Here is a tiny trained network, its code and every weight. The questions are about switching its units off for an input and a target symbol, where a switched-off unit gives its printed mean instead of its output.

import numpy as np


def w(rows, s, z=0):
    codes = np.array(rows[::2]) - 128.0
    scale = np.full(codes.shape[1], s)
    scale[-1] = z or s
    return codes * scale


def f(y):
    return np.maximum(y, 0)


def softmax(a):
    e = np.exp(a - a.max(-1, keepdims=True))
    return e / e.sum(-1, keepdims=True)


def log_softmax(a):
    a = a - a.max(-1, keepdims=True)
    return a - np.log(np.exp(a).sum(-1, keepdims=True))


def net(x, mask):
    ids = ['αβγδεζλμξπτφ'.index(c) for c in x.split()]
    T = len(ids)
    res = E[ids] + P[:T]
    u = 0
    for l in range(3):
        q, k, v = (res @ M[l].T for M in (Q, K, V))
        z = softmax(np.where(np.tri(T) > 0, q @ k.T / 4**0.5, -1e9)) @ v
        res = res + np.where(mask[u], z, O[l][:, -1]) @ O[l][:, :-1]
        u += 1
        y = f(res @ A[l][:, :-1].T + A[l][:, -1])
        res = res + np.where(mask[u : u + 12], y, B[l][:, -1]) @ B[l][:, :-1]
        u += 12
    return log_softmax(res[-1] @ U[:, :-1].T + U[:, -1])


Q, K, V, O, A, B = {}, {}, {}, {}, {}, {}
E = w([
[143,69,182,120],'α',
[61,109,132,255],'β',
[181,112,116,116],'γ',
[147,157,96,63],'δ',
[143,153,133,77],'ε',
[164,62,187,110],'ζ',
[155,143,124,86],'λ',
[80,65,177,224],'μ',
[94,75,40,80],'ξ',
[156,178,112,93],'π',
[228,156,67,67],'τ',
[192,223,234,164],'φ',
],0.013)
P = w([
[146,195,138,146],'0',
[146,137,26,249],'1',
[68,168,149,72],'2',
[212,180,150,254],'3',
[104,187,181,81],'4',
[209,221,144,236],'5',
[109,181,184,92],'6',
],0.0087)
Q[0] = w([
[17,14,166,226],'0.h0',
[164,123,226,216],'0.h0',
[47,58,34,189],'0.h0',
[254,191,229,54],'0.h0',
],0.0063)
K[0] = w([
[97,92,137,174],'0.h0',
[208,163,225,110],'0.h0',
[22,100,2,170],'0.h0',
[223,200,183,147],'0.h0',
],0.0086)
V[0] = w([
[3,142,133,133],'0.h0',
[135,167,70,91],'0.h0',
[25,159,162,144],'0.h0',
[48,91,111,114],'0.h0',
],0.007)
O[0] = w([
[150,153,142,123,67],'0.h0',
[179,146,99,137,113],'0.h0',
[75,207,153,146,126],'0.h0',
[175,80,255,141,5],'0.h0',
],0.0097,0.0033)
A[0] = w([
[205,152,79,120,163],'0.n0',
[133,184,91,5,237],'0.n1',
[81,83,72,78,201],'0.n2',
[127,180,128,43,35],'0.n3',
[91,146,177,189,38],'0.n4',
[200,116,120,117,101],'0.n5',
[71,193,117,83,144],'0.n6',
[76,141,145,159,73],'0.n7',
[94,182,169,116,122],'0.n8',
[139,164,116,109,57],'0.n9',
[179,141,91,164,175],'0.n10',
[164,113,103,195,251],'0.n11',
],0.014,0.002)
B[0] = w([
[137,78,103,158,239],'0.n0',
[113,81,172,150,254],'0.n1',
[117,154,254,114,166],'0.n2',
[146,166,131,51,185],'0.n3',
[118,99,123,87,228],'0.n4',
[95,131,138,87,170],'0.n5',
[103,126,101,174,194],'0.n6',
[146,151,202,63,194],'0.n7',
[139,155,178,77,184],'0.n8',
[129,121,78,133,168],'0.n9',
[130,73,115,127,215],'0.n10',
[157,126,196,166,220],'0.n11',
],0.0091,0.0093)
Q[1] = w([
[74,88,166,98],'1.h0',
[141,139,140,255],'1.h0',
[34,112,99,145],'1.h0',
[79,130,55,95],'1.h0',
],0.0087)
K[1] = w([
[72,235,128,176],'1.h0',
[206,68,254,133],'1.h0',
[106,78,154,206],'1.h0',
[73,117,125,110],'1.h0',
],0.0081)
V[1] = w([
[121,140,109,124],'1.h0',
[253,189,153,137],'1.h0',
[134,146,170,163],'1.h0',
[109,96,107,142],'1.h0',
],0.013)
O[1] = w([
[170,97,89,133,52],'1.h0',
[2,163,106,135,143],'1.h0',
[140,84,153,177,254],'1.h0',
[144,183,153,164,104],'1.h0',
],0.0097,0.0046)
A[1] = w([
[106,145,79,158,197],'1.n0',
[46,198,136,138,70],'1.n1',
[71,125,185,180,97],'1.n2',
[144,88,212,159,98],'1.n3',
[223,128,143,180,252],'1.n4',
[141,143,124,2,142],'1.n5',
[247,154,66,95,205],'1.n6',
[62,132,107,119,119],'1.n7',
[141,139,11,144,159],'1.n8',
[113,90,165,101,183],'1.n9',
[48,210,86,53,194],'1.n10',
[92,22,122,73,52],'1.n11',
],0.01,0.0034)
B[1] = w([
[156,84,246,181,140],'1.n0',
[169,153,86,104,164],'1.n1',
[156,91,110,77,224],'1.n2',
[102,181,122,87,251],'1.n3',
[66,106,121,201,211],'1.n4',
[122,131,254,139,174],'1.n5',
[161,131,100,177,162],'1.n6',
[64,208,111,19,142],'1.n7',
[154,131,52,128,150],'1.n8',
[100,165,161,135,211],'1.n9',
[28,28,90,175,163],'1.n10',
[90,141,99,60,176],'1.n11',
],0.0059,0.011)
Q[2] = w([
[118,165,145,90],'2.h0',
[55,142,187,243],'2.h0',
[179,2,102,174],'2.h0',
[189,248,89,69],'2.h0',
],0.0065)
K[2] = w([
[186,172,202,38],'2.h0',
[81,103,2,9],'2.h0',
[144,193,188,127],'2.h0',
[123,102,172,157],'2.h0',
],0.0065)
V[2] = w([
[111,100,104,80],'2.h0',
[123,55,122,196],'2.h0',
[192,142,117,134],'2.h0',
[123,2,128,158],'2.h0',
],0.0097)
O[2] = w([
[153,81,145,82,157],'2.h0',
[126,114,113,173,145],'2.h0',
[148,147,64,124,3],'2.h0',
[101,1,137,47,218],'2.h0',
],0.0095,0.0053)
A[2] = w([
[97,250,93,93,154],'2.n0',
[142,121,116,83,22],'2.n1',
[176,94,15,107,65],'2.n2',
[145,86,226,108,57],'2.n3',
[102,31,80,117,250],'2.n4',
[178,98,139,134,75],'2.n5',
[152,171,144,119,129],'2.n6',
[115,93,129,54,188],'2.n7',
[125,140,88,64,224],'2.n8',
[132,172,132,124,210],'2.n9',
[165,150,106,133,108],'2.n10',
[158,169,56,128,73],'2.n11',
],0.013,0.0018)
B[2] = w([
[84,94,163,89,138],'2.n0',
[115,2,66,98,137],'2.n1',
[163,166,186,113,152],'2.n2',
[181,137,77,178,252],'2.n3',
[95,169,159,155,202],'2.n4',
[174,131,107,84,145],'2.n5',
[146,94,142,35,136],'2.n6',
[159,180,50,154,198],'2.n7',
[72,95,108,95,139],'2.n8',
[119,85,159,79,134],'2.n9',
[84,159,117,155,129],'2.n10',
[104,162,111,188,129],'2.n11',
],0.009,0.022)
U = w([
[150,81,165,77,129],'α',
[156,35,59,87,162],'β',
[143,147,189,122,148],'γ',
[125,137,154,108,68],'δ',
[84,35,214,193,183],'ε',
[1,148,138,105,154],'ζ',
[118,230,181,195,161],'λ',
[105,131,232,70,84],'μ',
[140,144,146,107,96],'ξ',
[163,207,163,76,178],'π',
[111,140,160,111,58],'τ',
[109,91,171,109,4],'φ',
],0.0098,0.0039)

Each question gives the input, a string of symbols that net reads in full, and the target symbol t.
The units are the heads (4 rows each of Q, K, V and O) and the neurons (one row each of A and B). Each row of codes is followed by its name. A weight is (code - 128) times the scale printed after its matrix; where a second scale follows, it is the last column's (O, A, B and U).
mask holds one flag per unit, layer by layer, with each layer's heads first. A switched-off unit (its flag False) gives its mean, the last column of its rows in O or B, instead of its output. The means were averaged over made-up inputs and are rounded, as every weight is.
A unit's drop is (log p(t) with every unit on - log p(t) with that unit switched off) / (log p(t) with every unit on - log p(t) with every unit switched off).
The circuit of an input: a set's keep is (log p(t) with only the set's units on - log p(t) with every unit switched off) / (log p(t) with every unit on - log p(t) with every unit switched off). Starting from the 12 units with the biggest drops (on a tie, the unit counted first), units are removed one at a time, each time the one whose removal leaves the highest keep (on an exact tie, the one counted first), for as long as the keep stays at least 0.8.
circuit, biggest first: the units of the circuit, biggest drop first
unit that matters most: the unit with the biggest drop
top k neurons: the k neurons with the biggest drops, biggest first
top k neurons in layer l: the k neurons of layer l with the biggest drops, biggest first
input τ ζ ζ, target β: circuit, biggest first : (2.h0 0.h0)
input φ α τ ξ μ δ, target ε: unit that matters most : 2.n7
input β τ γ τ δ, target β: circuit, biggest first : (0.h0 2.n1)
input ξ β β τ β, target β: top 3 neurons : (0.n5 0.n10 0.n0)
input β τ μ, target β: top 3 neurons in layer 2 : (2.n3 2.n1 2.n7)
input τ λ β β φ β π, target ζ: top 2 neurons : (0.n7 0.n8)
input α α τ ζ π γ, target ε: top 2 neurons in layer 0 : (0.n11 0.n4)
input τ λ φ μ γ, target ζ: circuit, biggest first : (1.h0 0.n3 2.n8)
input τ τ ξ β β φ ε, target ζ: top 2 neurons in layer 1 : (1.n10 1.n7)
input β β δ μ β, target π: top 2 neurons in layer 2 : (2.n3 2.n7)
input φ ξ α, target ζ: circuit, biggest first : (1.h0 0.h0 1.n11)
input β μ τ β ε, target β: circuit, biggest first : (2.h0 1.h0 0.n11)
input δ τ τ ξ, target ε: top 2 neurons in layer 1 : (1.n4 1.n2)
input π λ τ τ, target λ: top 4 neurons in layer 1 : (1.n8 1.n10 1.n6 1.n5)
input μ β ζ μ, target λ: top 2 neurons in layer 2 : (2.n3 2.n1)
input β ξ β φ, target ε: circuit, biggest first : (2.n7 1.h0)
input β τ φ, target ζ: circuit, biggest first : (1.n10 1.h0 0.h0 0.n8)
input λ ζ φ π δ, target ζ: circuit, biggest first : (1.h0 0.n3 1.n10)
input β β τ γ α τ α, target β: circuit, biggest first : (0.h0 2.h0 2.n7)
input β τ λ, target β: top 3 neurons in layer 2 : (2.n1 2.n3 2.n7)
input β τ δ γ, target ε: unit that matters most : 0.n11
input β μ ζ μ τ, target β: top neuron in layer 2 : (2.n1)
input π φ γ, target ζ: top 3 neurons : (0.n11 2.n3 0.n4)
input π β μ μ φ, target ζ: circuit, biggest first : (1.h0 0.h0 1.n10 0.n3)
input τ γ μ δ β φ μ, target ζ: top 2 neurons in layer 1 : (1.n10 1.n7)
input β φ ε, target ζ: top 4 neurons in layer 1 : (1.n7 1.n1 1.n10 1.n4)
input ζ α α ζ μ, target π: top neuron : (0.n0)
input ζ μ β φ δ, target ζ: top 4 neurons : (0.n2 0.n7 0.n3 0.n1)
input φ ζ μ τ β τ π, target β: circuit, biggest first : (0.h0 2.n1)
input μ δ τ τ λ, target β: circuit, biggest first : (0.h0 2.n1)
